Here is a tiny trained network, its code and every weight. The questions are about switching its units off for an input and a class, where a switched-off unit gives its printed mean instead of its output.

import numpy as np


def w(rows, s, z=0):
    codes = np.array(rows[::2]) - 128.0
    scale = np.full(codes.shape[1], s)
    scale[-1] = z or s
    return codes * scale


def norm(h):
    return h / np.sqrt((h * h).mean(-1, keepdims=True) + 1e-5)


def f(y):
    return y / 2 * (1 + np.tanh(0.7978845608 * (y + 0.044715 * y**3)))


def log_softmax(a):
    a = a - a.max(-1, keepdims=True)
    return a - np.log(np.exp(a).sum(-1, keepdims=True))


def net(x, mask):
    res = np.array(x, float).reshape(1, 5) / 4 @ E
    u = 0
    for l in range(2):
        y = f(norm(res) @ A[l][:, :-1].T + A[l][:, -1])
        res = res + np.where(mask[u : u + 4], y, B[l][:, -1]) @ B[l][:, :-1]
        u += 4
    return log_softmax(norm(res)[-1] @ U[:, :-1].T + U[:, -1])


A, B = {}, {}
E = w([
[178,227,117,148,88,58,156],'x0',
[185,163,2,17,116,207,126],'x1',
[62,185,173,145,70,79,79],'x2',
[62,164,139,170,89,108,29],'x3',
[114,119,208,205,134,253,166],'x4',
],0.005)
A[0] = w([
[158,104,108,78,110,229,116,152],'0.n0',
[190,208,106,126,83,187,151,51],'0.n1',
[150,61,122,1,230,103,168,129],'0.n2',
[107,130,108,140,158,206,157,254],'0.n3',
],0.0066,0.0015)
B[0] = w([
[2,159,175,106,153,188,101,232],'0.n0',
[116,129,191,133,168,88,99,186],'0.n1',
[142,155,134,158,64,126,45,255],'0.n2',
[114,244,126,147,57,38,133,223],'0.n3',
],0.008,0.0036)
A[1] = w([
[123,176,253,145,153,240,207,82],'1.n0',
[125,163,126,109,106,20,63,111],'1.n1',
[222,188,125,141,99,239,138,38],'1.n2',
[154,170,247,187,209,148,130,6],'1.n3',
],0.0045,0.0018)
B[1] = w([
[60,86,49,121,7,132,155,251],'1.n0',
[155,66,188,32,144,204,50,216],'1.n1',
[168,169,107,182,92,151,181,132],'1.n2',
[183,40,85,114,7,112,254,197],'1.n3',
],0.0073,0.0031)
U = w([
[151,178,203,163,124,142,52,251],'0',
[225,199,71,105,168,192,25,120],'1',
[138,62,63,233,44,114,210,7],'2',
[140,199,83,134,97,173,152,141],'3',
[149,90,175,229,171,84,2,89],'4',
[152,244,41,39,229,168,62,107],'5',
[155,142,216,236,34,178,153,5],'6',
],0.0051,0.0019)

Each question gives the input, the list of numbers given to net, and the class t.
The units are the neurons (one row each of A and B). Each row of codes is followed by its name. A weight is (code - 128) times the scale printed after its matrix; where a second scale follows, it is the last column's (A, B and U).
mask holds one flag per neuron, layer by layer. A switched-off neuron (its flag False) gives its mean, the last column of its row in B, instead of its output. The means were averaged over made-up inputs and are rounded, as every weight is.
A unit's drop is (log p(t) with every unit on - log p(t) with that unit switched off) / (log p(t) with every unit on - log p(t) with every unit switched off).
The circuit of an input: a set's keep is (log p(t) with only the set's units on - log p(t) with every unit switched off) / (log p(t) with every unit on - log p(t) with every unit switched off). Starting from all 8 units, units are removed one at a time, each time the one whose removal leaves the highest keep (on an exact tie, the one counted first), for as long as the keep stays at least 0.8.
units of the circuit, in order: the units of the circuit, biggest drop first
most important unit: the unit with the biggest drop
top k neurons: the k neurons with the biggest drops, biggest first
k most important neurons of layer l: the k neurons of layer l with the biggest drops, biggest first
drop of u: that unit's drop, to one decimal
input [-4,-7,8,-1,8], class 2: units of the circuit, in order : 1.n3; 1.n0; 0.n2; 0.n0
input [-5,0,-3,-6,-2], class 0: most important unit : 0.n2
input [-2,-1,3,-4,6], class 2: units of the circuit, in order : 1.n0; 1.n3
input [-1,0,8,-3,5], class 2: top 2 neurons : 0.n2; 1.n0
input [-2,-5,8,-2,5], class 2: 2 most important neurons of layer 1 : 1.n3; 1.n0
input [7,-7,8,-6,8], class 2: 3 most important neurons of layer 1 : 1.n3; 1.n0; 1.n1
input [-5,-7,-2,0,7], class 2: drop of 0.n0 : 0.1
input [-1,-5,-5,-3,5], class 2: drop of 1.n0 : 0.1
input [8,-4,1,-3,8], class 2: drop of 1.n3 : 0.2
input [2,-4,5,-7,7], class 2: drop of 0.n2 : 0.1
